Each row has a hidden value. The values are split into ranges, and the group after each row names the range that its value falls in. Each part has its own value, ranges and names.
-49 -87 -33 -135 -198 -37 -139 -108 -63 21 -238 62 -156 -288 -139 151 294 202 135 136 75 -116 -254 222 48 208 -29 -149 -118 41 169 -95 -178 -99 21 -120 -110 201 80 177 25 : geb
75 2 67 245 -82 163 -78 85 -42 70 47 83 -209 -180 -151 -58 -33 -189 224 47 251 -118 -149 48 170 -27 119 314 37 -194 -180 -7 -175 124 283 -148 -128 282 55 271 45 : geb
-207 -167 -91 -73 113 -19 -54 -158 -274 171 -140 216 -82 -195 -150 168 358 30 -77 171 204 -148 -314 75 77 51 -75 -168 206 419 -8 50 -93 51 -15 -299 82 191 203 331 265 : rir
-273 -301 213 -141 -307 31 -140 105 -196 13 -216 328 -69 -377 -418 236 266 250 204 -55 55 366 21 5 325 183 -291 264 107 -97 -144 6 150 -121 -113 -484 -267 -245 -215 -158 294 : tivol
171 131 -87 -55 -268 -12 -180 -90 32 -104 -365 10 -138 -97 164 107 157 -3 82 100 -4 -238 -289 225 42 127 113 -368 -327 11 224 -42 -243 -212 67 213 56 220 76 207 -321 : sule
56 -115 -87 -387 26 -132 -231 -339 -112 143 -315 -199 -7 -171 -154 187 334 337 -27 127 -216 6 -290 91 -219 304 -134 -352 -27 -3 198 -211 -157 -48 -255 37 -128 -34 -17 1 214 : geb
143 25 -59 -151 -242 1 -193 -184 112 2 -33 -271 -79 -51 63 131 235 -73 -62 245 23 -337 -127 297 -25 163 73 -257 -280 24 235 -213 -369 -27 47 202 31 309 26 321 -172 : gama
136 119 140 207 0 306 209 -2 252 128 355 -71 -17 316 19 -40 -359 -543 -194 348 -141 -38 73 253 -107 -160 409 36 -178 -76 41 4 -98 257 343 -93 68 193 -109 228 -68 : punaz
162 -145 -18 90 -185 30 342 88 -79 99 242 228 50 62 90 45 -59 124 -35 41 198 48 55 152 -27 -177 193 119 28 166 -50 127 -41 35 11 -33 115 -58 92 320 -67 : sule
136 -133 143 48 -309 170 209 160 127 -33 219 14 -4 51 68 39 -75 -97 -33 -2 0 220 185 72 5 -179 239 242 -210 -208 -64 20 -81 48 61 2 -99 -132 -99 29 -199 : punaz
-129 -134 23 -86 -218 -30 -81 25 -148 81 -306 74 -122 -265 -171 195 340 142 -64 -23 59 171 9 22 103 79 -73 60 44 60 -102 -11 34 -97 -72 -50 -165 -280 11 20 163 : sule
169 -319 -106 -105 -57 -86 338 -8 -156 116 199 171 116 -12 72 55 27 307 -66 29 276 79 11 69 -55 -245 61 97 229 209 -43 73 -40 62 -100 -40 112 -89 86 379 118 : kib
347 -324 56 -118 -263 -7 339 83 -155 118 322 76 264 140 80 97 -17 427 -11 -271 -83 451 191 -121 -223 -80 64 235 18 -136 -195 107 -5 17 -407 94 -32 -547 -78 -99 -81 : Givol
86 -100 -19 61 -205 59 52 74 -89 4 -115 168 -78 -105 33 73 102 -1 42 -16 147 17 -108 69 101 -71 96 43 -7 28 -60 102 -81 -45 95 -22 -5 -1 71 208 -92 : gama
-225 -115 32 -183 271 -84 -29 -206 -361 175 -70 327 8 -107 -36 154 287 310 -61 78 -16 128 -259 -111 -65 23 -118 -219 35 395 -13 -60 82 -29 -480 -243 87 -46 98 -43 223 : tivol
-26 126 -11 213 256 110 -60 -63 -240 173 -43 161 -119 38 106 4 107 -265 -125 36 95 -102 -243 -152 -2 -132 153 -61 22 251 -219 61 -67 104 -65 14 139 93 204 173 14 : sule
124 -126 -72 -340 -163 -12 -340 -279 -52 39 -328 -233 43 -72 -94 244 349 19 -55 106 -239 -95 -291 125 -60 338 -151 -401 -68 -43 178 -97 -256 -66 -93 54 -41 41 -89 58 12 : gama
-69 -157 40 -189 -312 -101 -111 44 -40 -36 -342 -12 -160 -382 -165 148 281 302 77 -47 130 203 67 34 143 40 -97 149 -51 -160 -36 -147 -14 -160 -85 19 -277 -246 -77 -5 140 : rir
0 -251 -24 45 -166 23 -3 101 -181 94 -234 183 -121 -317 -283 74 136 96 148 -65 268 129 -99 3 207 -17 -79 297 343 -86 -219 117 9 24 207 -238 -185 -101 17 232 298 : rir
19 26 32 174 104 156 -106 -16 -259 119 5 122 -85 5 109 45 232 -210 -45 -113 25 -21 -254 -225 -18 -38 123 -1 -73 109 -253 90 -156 82 -150 16 52 37 202 25 -138 : sule
66 211 158 329 21 285 102 70 158 91 88 149 -175 104 -96 -91 -388 -432 75 258 -54 -15 -94 200 28 -94 357 117 -145 -175 -23 44 -15 152 413 -214 -44 251 -68 159 -12 : geb
-98 47 -24 53 328 -11 -53 -80 -307 88 -178 243 -119 -83 176 10 184 -18 -90 -55 146 40 -267 -299 6 -241 77 -95 5 265 -205 7 -1 2 -284 27 106 -15 205 49 44 : rir
-57 3 -127 108 198 106 -111 -146 -263 143 -232 191 -151 -86 41 71 302 -206 -64 94 81 -236 -513 -11 -16 18 113 -281 78 329 -29 141 -176 72 94 -126 118 312 324 283 -12 : punaz
118 -33 -96 226 42 19 220 40 -284 215 62 276 -66 -29 77 -2 91 129 -7 -70 223 -21 -171 -28 -92 -121 191 83 128 256 -196 166 -43 61 -51 16 96 -39 308 287 2 : Givol
104 -238 11 15 -341 29 198 72 -156 73 342 199 97 1 37 156 192 171 23 -35 235 -34 36 133 50 15 43 115 -46 208 -75 108 -192 3 -141 -98 121 3 115 291 -148 : Givol
153 12 126 -53 -250 197 -101 -30 194 -35 16 -239 -53 61 35 81 44 -251 -58 89 -248 59 -9 106 -84 68 199 -48 -368 -305 78 -108 -230 37 66 105 -141 23 -131 -66 -248 : punaz
76 -105 156 62 -90 222 -18 53 35 80 135 -78 -10 48 -117 40 -50 -308 -55 22 -63 178 67 -60 47 -70 103 250 5 -248 -206 6 -82 174 104 -113 -125 -92 -158 6 62 : kib
158 -320 21 -87 -189 35 367 64 -178 36 240 378 255 174 138 153 -31 203 -50 -73 33 257 1 22 -21 -160 59 -23 58 215 -52 262 26 -27 -221 -179 206 -234 -25 121 -116 : sule
80 -215 -42 -348 -79 -64 -96 -234 -126 43 -200 76 117 -60 -101 214 174 269 59 97 -165 59 -299 121 -69 223 -149 -347 8 53 193 -10 -108 -87 -194 -178 21 9 -93 45 97 : geb
109 50 -49 126 129 -26 102 -14 -202 50 -116 410 -106 -91 100 -64 -132 176 207 43 217 -50 -313 21 49 -162 121 -45 36 131 -22 63 17 -56 -15 -86 115 195 136 252 1 : tivol
-78 -127 -34 -104 -178 -21 -4 -71 -141 59 -69 136 -27 -103 3 208 328 85 -93 107 109 -82 -120 150 55 71 -7 -176 -66 306 66 20 -124 -70 -104 -78 84 39 114 224 -28 : sule
142 51 346 58 -220 358 194 32 402 159 588 -394 89 403 -80 53 -298 -470 -314 260 -473 301 457 193 -269 -13 388 234 -418 -388 -13 -172 -84 291 68 22 -169 -231 -352 -192 -99 : sule
159 48 -41 -150 -74 -42 -254 -203 33 12 -179 -124 -87 -124 -66 61 41 40 140 206 32 -237 -246 196 36 165 -34 -193 -112 -113 163 -205 -242 -42 44 52 -17 300 -75 251 44 : geb
194 165 147 140 -273 218 59 6 267 140 227 -290 -92 150 -65 27 -124 -259 -107 205 -243 7 167 280 -202 122 347 91 -369 -274 54 -140 -184 131 179 145 -155 -13 -89 41 -150 : Givol
333 -175 -179 100 65 -43 252 -5 -233 174 134 135 27 -1 141 -68 -22 203 23 -67 312 -60 -157 -32 -107 -244 148 137 283 126 -164 115 -113 115 -5 130 118 22 225 445 42 : gama
98 168 335 205 -19 289 149 62 264 64 538 51 6 294 -40 -86 -553 -407 16 324 -113 88 228 190 36 -162 295 257 -300 -254 -24 -146 1 203 141 -194 26 184 -329 52 -39 : tivol
71 -181 -95 87 73 15 235 -24 -320 187 185 327 72 50 101 73 128 97 -71 -8 238 -50 -193 -20 -36 -144 88 -19 198 407 -144 202 -70 87 -127 -122 230 35 249 352 25 : sule
140 -260 -72 -206 -51 -69 -32 -173 -156 153 47 -36 45 -147 -158 106 190 312 100 67 89 -44 -195 97 -84 142 -102 -9 152 3 35 -87 -190 68 -116 -105 -57 91 26 239 202 : geb
8 4 -80 -7 123 5 -163 -103 -212 78 -349 90 -123 -130 36 63 215 -64 -52 1 64 -39 -302 -111 38 -47 14 -156 80 122 -99 24 -64 -22 -41 42 23 17 122 136 72 : punaz
-150 100 -49 65 312 -46 -80 -76 -327 85 -247 277 -131 -69 218 42 218 -77 -182 -2 210 -32 -217 -254 94 -271 47 -157 29 417 -204 9 46 -48 -274 84 198 -32 207 138 54 : gama
176 88 -80 -371 -230 -166 -361 -257 42 -28 -562 -312 -66 -151 20 196 278 239 -42 77 -251 -27 -147 135 -105 290 -94 -431 -277 -150 241 -269 -162 -252 -218 386 -116 -161 -130 -54 -44 : sule
-9 -20 -63 125 -79 40 -69 58 -180 37 -363 195 -215 -244 -11 49 217 -30 52 -53 186 -16 -236 -22 129 -60 79 26 67 62 -127 102 -44 -62 132 -2 -69 10 178 188 -1 : gama
140 -179 99 33 -165 82 106 43 -73 109 212 130 -34 -122 -150 8 -17 238 229 8 59 122 -57 104 -36 51 62 268 -9 -191 -48 -40 -81 76 -14 -176 -159 57 -21 86 35 : tivol
-134 -179 21 0 48 72 218 -37 -205 156 283 188 21 47 134 137 304 9 -252 66 104 37 -47 -23 -103 -157 156 -42 -71 429 -71 58 -90 105 -256 -110 139 -15 233 155 -65 : gama
-30 -127 -12 1 253 90 17 -120 -287 225 -29 59 -56 -56 1 55 303 50 -112 -95 -105 169 -288 -251 -247 -31 116 -32 50 106 -182 46 -80 150 -251 -64 -83 -112 233 -86 82 : rir
42 229 115 349 203 176 -24 55 -107 73 37 279 -230 -30 75 -148 -194 -213 182 52 124 -57 -240 -86 65 -179 257 149 -139 -63 -176 -13 -30 81 74 -72 12 282 107 101 -85 : tivol
-289 -235 88 70 -310 44 7 164 -168 39 -105 308 -248 -462 -291 152 378 178 174 -4 343 80 -44 112 275 60 -45 319 41 79 -121 33 -31 -50 100 -372 -235 36 135 157 140 : geb

273 186 389 -60 57 -279 -282 -113 251 -156 35 -44 -224 -212 183 -264 615 -125 277 416 -149 -378 -570 68 -186 -91 421 -59 -9 136 270 -232 152 -372 639 -416 -417 23 11 -476 -329 : toba
135 15 -159 333 13 -195 120 -254 71 -133 291 -98 -57 5 -194 -242 251 264 50 112 -543 428 130 -362 69 -42 194 -451 129 246 86 87 -203 -60 -147 163 110 -170 237 -331 -94 : magog
250 234 251 31 134 -254 -180 -132 263 -254 -31 16 -99 -218 94 -278 666 -168 246 378 -134 -241 -524 42 -185 7 438 -165 -25 63 273 -225 88 -447 579 -246 -294 -106 97 -436 -382 : Gudam
-61 51 -339 351 165 -27 192 127 -74 295 -349 372 79 -12 -439 -46 -129 170 -126 -155 60 -132 334 -13 173 -144 28 139 -53 149 339 288 -474 38 -90 322 -74 -162 -106 140 490 : magog
376 172 43 214 -245 23 -118 -67 -19 77 336 -351 -95 371 70 -277 178 171 130 213 -471 543 200 -121 -142 -122 250 -188 100 190 5 58 42 -86 -200 59 -94 -157 -23 -113 24 : mes
53 -5 -163 354 -3 -173 142 -248 103 -64 376 -91 48 36 -246 -240 230 366 95 183 -581 394 222 -310 31 -85 229 -252 108 297 105 95 -196 -26 10 174 70 -175 158 -348 -34 : Gudam
-127 17 -252 283 46 42 68 97 -97 317 -196 264 136 11 -367 -40 -195 237 -155 -6 -36 -113 317 12 190 -157 38 232 -42 246 285 295 -398 126 -32 240 -79 -126 -214 64 537 : Sude
360 144 -112 351 -278 2 -21 -13 -81 98 220 -257 -183 507 8 -271 13 218 107 46 -445 617 419 -198 -117 -145 228 -361 142 235 93 182 -131 -76 -457 136 5 -196 15 31 110 : magog
-143 -5 424 67 176 141 -300 -99 208 -767 -170 63 -163 92 198 -76 182 -137 78 380 219 -21 -275 244 -61 -54 261 -157 -281 100 -123 -136 -85 -355 -254 -135 -51 -109 383 -433 -270 : Sude
119 64 -254 341 65 -83 96 177 -160 420 -415 308 -109 29 -365 -94 -167 160 -92 -235 51 -249 338 20 149 -259 77 123 13 158 418 290 -496 53 -170 213 -184 -51 -196 204 530 : magog
-180 -66 -223 300 65 57 89 104 -86 280 -210 308 97 94 -350 12 -301 255 -122 -29 37 -129 376 44 202 -214 0 218 -72 269 250 320 -437 130 -118 221 -42 -60 -157 92 552 : Sude
-237 31 361 85 125 226 -281 -104 213 -795 -62 9 -48 170 163 -65 141 -78 26 406 138 168 -162 205 -70 13 238 -122 -290 104 -204 -103 -62 -310 -316 -34 23 -215 372 -444 -222 : toba
-69 63 306 112 237 20 -197 -131 227 -673 -178 102 -91 -56 72 -131 339 -136 92 325 122 -63 -314 166 -61 -9 308 -180 -219 47 -11 -154 -113 -388 -61 -60 -64 -155 360 -445 -311 : Gudam
130 254 -260 108 25 196 -73 -11 -258 267 -82 -109 325 -226 -377 -67 -11 9 -508 -85 -246 358 50 -112 353 133 -125 59 8 -124 -94 200 -199 235 -359 555 74 -250 -188 -2 501 : mes
100 380 -347 160 49 267 -17 64 -207 157 -174 -60 382 -108 -374 -81 48 -74 -504 -102 -152 498 113 -92 244 244 -88 30 -49 -200 -89 192 -181 110 -416 657 102 -441 -134 81 463 : magog
304 114 -56 272 -217 -42 -33 -119 -10 7 329 -276 -73 359 7 -236 99 173 98 129 -502 596 237 -223 -65 -77 200 -405 139 187 9 111 -51 -88 -286 114 75 -137 72 -115 2 : pid
178 145 306 69 212 -250 -170 -138 267 -335 -103 82 -174 -261 50 -259 618 -102 250 343 -55 -358 -474 99 -150 -87 438 -70 -82 90 258 -231 -15 -415 481 -244 -329 -58 166 -485 -363 : Gudam
80 -28 233 -312 134 12 -78 -15 161 240 178 20 206 151 113 303 -155 -361 28 93 155 40 -395 99 185 8 -394 -150 -95 -220 -328 40 295 -80 276 -82 111 400 20 23 167 : tekov
-37 -231 252 -183 299 -101 99 -20 228 302 167 195 110 121 -65 352 -240 -134 162 -34 219 -221 -163 153 206 -257 -413 131 -154 -143 -283 57 109 4 335 -72 7 573 99 -12 260 : tekov
488 85 248 -240 62 -24 -249 44 -77 260 -194 -41 -85 63 217 132 -75 -533 -51 -40 220 -61 -517 131 204 -37 -232 -418 6 -267 -121 33 156 -156 -67 -116 18 395 -33 176 116 : Gudam
477 147 -83 279 -248 -73 -36 -68 -95 145 258 -315 -231 369 26 -286 108 164 89 30 -504 601 258 -267 -60 -125 185 -457 192 191 67 140 -70 -57 -411 96 -12 -129 37 -19 48 : magog
272 136 12 191 -359 62 -157 -56 -13 47 384 -331 -81 516 181 -236 37 156 133 313 -467 619 207 -161 -142 -58 230 -364 127 315 36 138 72 -101 -211 -45 19 -177 -50 -73 25 : Sude
415 33 232 -185 135 -85 -200 48 -57 231 -294 80 -127 -6 137 142 -98 -487 -39 -98 282 -229 -479 149 228 -95 -210 -367 -15 -238 -40 43 38 -160 -42 -123 -8 424 -5 154 138 : pid
19 84 -330 361 2 -9 122 166 -145 412 -296 273 72 131 -388 -61 -241 190 -125 -184 -24 -72 433 -3 143 -182 53 125 14 164 356 334 -457 75 -154 304 -61 -118 -234 225 576 : zifo
500 23 242 -305 199 -260 -207 -115 -31 310 -135 12 -100 -383 105 93 157 -497 -72 -1 69 -331 -808 -18 341 -20 -225 -461 86 -220 -8 -39 144 -101 289 -216 -46 493 -17 -61 6 : mes
-39 68 -282 296 -31 48 48 156 -140 401 -253 253 102 105 -320 -70 -219 200 -128 -22 -20 -101 346 28 139 -157 75 177 -5 256 366 326 -396 84 -51 214 -98 -149 -285 171 559 : mes
296 188 -110 275 -256 -30 -10 -63 45 29 324 -240 -22 477 66 -246 134 117 167 198 -464 636 241 -211 -170 -14 246 -433 134 209 87 119 18 -189 -145 76 69 -224 30 -39 -32 : zifo
77 237 -212 56 31 196 -119 -38 -241 219 -53 -122 324 -302 -357 -54 5 6 -542 -37 -255 312 -33 -122 385 151 -139 76 -5 -105 -123 182 -168 263 -322 506 66 -232 -184 -85 489 : Sude
201 111 -205 325 -163 -69 98 -119 70 -12 333 -151 -19 386 -22 -242 154 193 153 202 -483 647 256 -306 -101 5 212 -501 138 290 117 153 -61 -159 -144 109 119 -268 123 -92 -57 : magog
-169 -23 -298 337 155 -27 187 87 -30 289 -251 388 171 -7 -446 -9 -179 229 -84 -64 29 -191 339 27 179 -174 37 220 -64 206 325 287 -462 59 53 282 -44 -97 -134 77 494 : Gudam
93 115 382 125 181 102 -278 -27 136 -711 -335 38 -294 130 186 -139 242 -235 73 181 260 25 -231 237 -109 -67 288 -256 -243 -46 -81 -147 -133 -423 -450 -51 -99 -144 399 -293 -275 : magog
134 -200 178 -59 335 -57 123 8 144 293 6 206 73 170 -48 278 -193 -189 172 -52 294 -142 -108 196 178 -284 -335 50 -157 -155 -215 63 39 -63 169 15 10 514 132 143 230 : mes
124 259 -214 69 -19 222 -131 -6 -266 264 -48 -157 304 -220 -330 -68 -21 12 -525 -47 -262 363 26 -107 349 134 -125 87 5 -103 -119 195 -155 261 -370 509 47 -243 -219 -29 515 : Sude
-110 -103 -143 345 -13 -120 99 -294 89 -168 412 -76 37 -10 -241 -206 137 444 17 257 -589 393 224 -342 122 -81 190 -263 84 416 59 135 -245 65 -91 141 124 -178 193 -446 -2 : Sude
-270 -5 -234 239 -62 4 69 126 -55 361 -109 277 119 109 -390 5 -327 329 -128 -51 -96 -159 412 -20 170 -170 10 259 -11 299 300 351 -416 164 7 175 -69 -110 -268 8 607 : tekov
340 283 311 22 221 -256 -134 -62 304 -187 -74 23 -123 -178 78 -247 716 -218 308 274 -25 -296 -485 141 -259 -70 403 38 -93 -87 203 -289 144 -476 614 -196 -409 -43 109 -357 -348 : zifo
92 77 -49 226 -238 -12 -59 -160 60 -37 462 -256 18 293 4 -231 122 281 86 323 -567 555 197 -251 -59 -30 220 -281 112 344 28 118 -3 -35 -76 32 50 -210 24 -266 4 : toba
489 78 266 -333 58 -22 -320 -20 -107 234 -159 -89 -66 -77 258 142 -45 -591 -147 30 176 -46 -699 66 301 49 -285 -534 36 -257 -161 23 211 -113 -53 -161 65 406 -36 102 80 : mes
15 -37 -55 234 -96 -134 2 -292 60 -99 482 -210 -7 -21 -161 -215 172 378 -5 237 -662 421 117 -360 115 -61 162 -292 131 340 -5 97 -129 85 -84 83 81 -123 131 -465 -10 : toba
-18 274 -290 122 63 213 -42 -13 -157 132 -95 -14 421 -217 -370 -67 55 -9 -460 40 -194 335 15 -87 285 214 -55 65 -46 -78 -38 181 -182 131 -194 531 98 -361 -152 -55 417 : mes

Next part:
-83 128 -171 38 -43 43 136 156 63 29 115 19 115 -77 20 29 34 100 -26 -81 25 -73 -5 29 59 -37 -112 98 62 201 -65 -199 -216 94 246 -79 15 97 71 -130 -114 : L
-85 58 17 91 -82 247 30 -30 -89 -5 1 12 106 -37 -199 -135 -30 -13 -41 -106 -23 -45 -18 233 -2 45 62 61 -246 98 -198 -38 26 -51 207 37 -26 190 76 -52 -55 : L
122 -218 28 76 50 -14 -16 -260 -61 -107 -143 22 50 105 -184 -187 -21 -164 -140 -4 231 67 12 103 -88 118 194 -56 -244 -80 -24 162 44 -229 -6 210 77 78 1 290 -96 : W
-65 43 -100 77 79 130 -98 -159 -113 -189 -32 0 -100 -179 -224 10 4 22 100 -126 -4 -162 20 172 -34 -211 -159 -2 -90 113 -87 -144 57 27 -99 -81 8 211 31 -228 -178 : Y
-30 -11 -37 96 19 -17 62 -59 -57 46 82 -58 3 -16 -32 -9 76 1 -12 -55 75 86 67 2 100 28 91 -31 68 -34 88 -105 -67 -25 11 73 8 -41 45 37 8 : J
121 -141 -97 102 90 -208 -7 -236 37 -130 -50 19 -15 52 44 24 106 -65 -56 76 277 58 74 -133 -45 9 -43 -64 144 -89 174 -26 -56 -62 -163 112 111 10 -33 113 -195 : X
-9 111 -97 5 37 -206 63 -90 250 -112 239 269 72 -46 237 275 251 50 -19 110 56 -142 -163 -98 -80 -248 -303 106 220 141 165 -454 -180 120 54 -117 -41 66 -68 -244 -167 : L
-216 22 60 124 -15 133 39 98 -42 82 150 -55 32 -48 71 116 90 125 22 -27 -152 13 35 43 91 -52 -37 21 157 -10 -11 -154 78 94 65 -25 -63 10 25 -163 -56 : J
-34 -95 85 -27 -77 -29 88 -285 6 -65 -152 -70 -194 -24 -142 46 89 44 39 113 203 -91 -40 -34 -20 -206 -100 -33 54 -5 63 -98 -58 -81 -212 -20 78 -52 -87 -193 -145 : U
7 -177 -78 154 58 -93 56 -59 -51 -79 -77 -91 23 -15 -95 -10 26 -111 -62 -28 253 41 134 83 -20 238 104 -74 91 -47 57 92 -54 -170 -45 111 110 9 65 132 -6 : U
-3 -100 45 -30 -27 218 13 -125 -56 -130 -207 1 29 -5 -296 -193 -131 -18 -72 -56 42 -129 -69 201 -101 -84 25 42 -431 128 -271 110 66 -102 92 28 66 213 -23 34 -225 : K
-178 59 -71 76 30 202 -24 65 -59 -103 28 -8 3 -166 -123 64 -15 95 61 -118 -117 -175 -2 187 -16 -153 -170 61 -41 167 -170 -144 51 83 67 -124 -18 209 44 -264 -170 : L
91 -106 -194 61 192 -8 -80 -47 -32 -185 -46 42 76 -19 -84 -96 -77 -40 -74 -125 72 -20 51 37 -54 -48 -12 -1 -174 73 -76 43 9 1 30 65 83 192 21 188 -267 : E
-30 111 -195 28 87 -263 106 127 219 78 310 71 57 14 459 276 231 233 -3 85 -21 67 15 -410 142 -265 -277 59 506 37 281 -406 -226 319 28 -85 4 -110 -58 -121 -267 : R
48 -69 -22 -43 45 -92 75 -112 70 -9 20 31 -9 54 34 -7 59 53 -64 35 83 23 -49 -122 30 -179 -11 7 -24 18 76 -111 -97 19 2 39 40 -42 -66 76 -176 : E
-441 -105 477 -8 -207 335 189 147 27 136 35 -43 16 -27 -65 180 66 148 -21 115 -308 -186 -192 317 -42 -69 17 79 -94 57 -227 -79 230 -69 182 -122 -135 -33 -84 -328 86 : R
124 20 -198 24 147 -93 -11 -37 12 31 148 42 78 71 123 -87 34 71 -76 -91 25 163 45 -221 129 -164 32 8 4 -5 111 -131 -118 139 77 108 23 3 6 229 -234 : W
-117 -43 -20 49 135 246 -45 30 -233 -59 -7 -129 -54 -169 -331 -112 -129 -2 54 -274 -158 -40 65 284 84 -55 165 -34 -319 84 -172 11 123 -39 20 0 -17 110 75 31 20 : J
-16 -119 -52 40 58 200 -16 7 -124 -74 -145 -81 54 -10 -238 -206 -161 1 -71 -146 5 -21 51 155 -10 4 100 3 -319 75 -228 166 71 -58 108 72 71 173 40 152 -200 : E
92 -43 31 88 -126 78 36 -237 32 -68 -121 94 146 128 -90 -178 24 -83 -142 84 220 13 -40 47 -112 97 23 52 -206 -1 -107 51 -11 -117 125 149 65 188 -4 85 -215 : R
166 31 -207 62 -25 -96 50 -161 68 -61 -46 52 97 77 29 -121 43 -4 -93 29 283 60 45 -172 -1 -9 -78 38 15 41 42 -63 -200 26 60 101 121 115 15 94 -295 : R
8 -175 23 120 9 -180 61 -129 84 17 25 10 34 137 179 86 165 -2 -107 155 208 109 37 -155 -16 44 -9 -45 289 -148 189 -27 -39 -60 -55 129 51 -89 -40 95 -140 : W
-57 -186 206 45 8 115 26 -138 -86 -4 -56 -35 12 56 -167 -95 -7 -61 -80 -8 -13 37 -28 168 -22 43 213 -43 -255 -79 -68 88 161 -161 16 125 -11 4 -32 150 7 : K
-323 -80 253 -14 -221 91 301 102 30 196 -8 -186 -105 -44 -62 167 112 146 18 107 14 -88 -55 112 90 -10 22 8 208 37 -5 -110 -95 -96 60 -97 -13 -216 -26 -292 141 : J
15 77 -216 155 52 11 63 204 30 50 194 55 295 30 129 -70 11 1 -131 -130 10 118 87 -7 73 202 71 74 8 81 -39 -74 -130 80 337 93 12 134 123 193 -101 : U
224 32 -399 208 249 -287 -98 -175 -60 -165 142 47 40 -73 21 -26 108 -139 0 -162 287 135 207 -92 60 96 4 -92 188 -36 267 -150 -181 3 -100 125 83 85 121 206 -84 : Y
-182 -169 174 87 -30 -5 78 -137 -90 51 -53 -201 -207 -35 -60 136 121 69 70 82 71 25 77 -6 80 -62 26 -109 258 -149 136 -43 78 -79 -255 17 26 -181 -43 -157 16 : U
-164 84 236 -35 -255 159 153 -39 196 115 76 142 120 125 178 85 152 198 -87 228 -107 -91 -220 -74 -46 -243 -205 163 3 74 -105 -236 9 122 225 -61 -73 65 -125 -280 -263 : X
-93 -77 -85 94 67 -113 120 125 -15 108 95 -176 -32 -17 129 104 79 119 4 -23 54 121 156 -160 173 19 25 -62 334 -59 165 -73 -105 71 -43 23 59 -164 23 38 -53 : R
-143 22 -204 159 191 160 -27 297 -154 -40 159 -77 135 -185 -117 -19 -97 9 7 -321 -175 -10 144 255 97 129 100 8 -91 140 -145 -33 28 53 212 -21 -21 166 167 75 20 : L
345 21 -569 73 272 -306 -53 -142 25 -284 -14 87 78 -84 -73 -126 -30 -145 -56 -196 407 25 148 -126 -12 27 -71 -15 -29 152 126 -87 -346 7 -26 81 201 197 101 272 -269 : J
91 65 -62 59 -213 -233 219 -176 219 131 58 60 85 185 274 46 252 70 -113 253 373 125 -14 -355 51 6 -130 53 385 -55 243 -219 -333 33 69 96 84 -111 -37 -55 -198 : U
-281 6 219 4 -64 203 97 134 -51 292 186 -145 -50 56 154 77 84 304 17 17 -327 122 -15 -131 236 -286 35 16 149 -86 15 -164 117 200 75 -14 -119 -181 -59 -125 -98 : W
75 1 -137 149 73 -20 10 -76 -68 -85 75 62 139 -45 -156 -114 21 -167 -75 -154 152 35 59 209 -14 217 157 -15 -160 51 -5 -38 -85 -142 157 114 14 139 120 177 68 : Y
55 42 -196 -53 19 -145 99 33 262 -93 72 189 140 43 221 99 85 124 -106 92 109 -116 -118 -196 -75 -234 -301 136 99 197 8 -230 -233 159 173 -80 67 124 -70 -70 -393 : E
-214 -195 151 106 69 218 -7 43 -142 -105 -71 -84 0 -117 -260 21 -68 -58 -6 -110 -111 -121 17 382 -72 105 124 -34 -213 33 -195 104 230 -162 16 -1 -14 114 33 -26 52 : U
-142 -87 54 72 70 2 -17 -150 -16 -203 -2 47 -107 -174 -163 192 103 -48 68 -9 36 -225 -56 259 -123 -110 -133 -25 30 78 3 -166 72 -109 -134 -106 -18 96 -18 -261 -2 : Y
-99 89 -213 188 191 261 -114 200 -238 -75 144 -50 140 -199 -223 -134 -133 -19 28 -386 -214 -9 154 331 90 99 115 4 -255 143 -212 -18 102 57 225 3 -49 278 191 84 -11 : Y
87 5 -258 162 115 -38 26 143 16 -54 122 76 295 17 47 -106 -26 -92 -152 -153 100 92 101 55 6 270 103 46 -80 85 -48 4 -123 -5 292 125 55 183 129 286 -96 : U
-50 -161 234 -99 -204 89 151 -292 72 -68 -286 -11 -111 64 -223 -50 23 26 -59 197 210 -179 -167 82 -140 -172 -78 31 -191 57 -125 32 -17 -179 -55 -11 85 26 -133 -167 -196 : K
-503 -289 632 28 -95 368 108 44 -184 152 -35 -240 -192 -65 -229 165 30 108 61 50 -377 -91 -79 392 39 -59 230 -85 -113 -140 -147 69 449 -178 -97 -50 -147 -192 -97 -228 246 : X
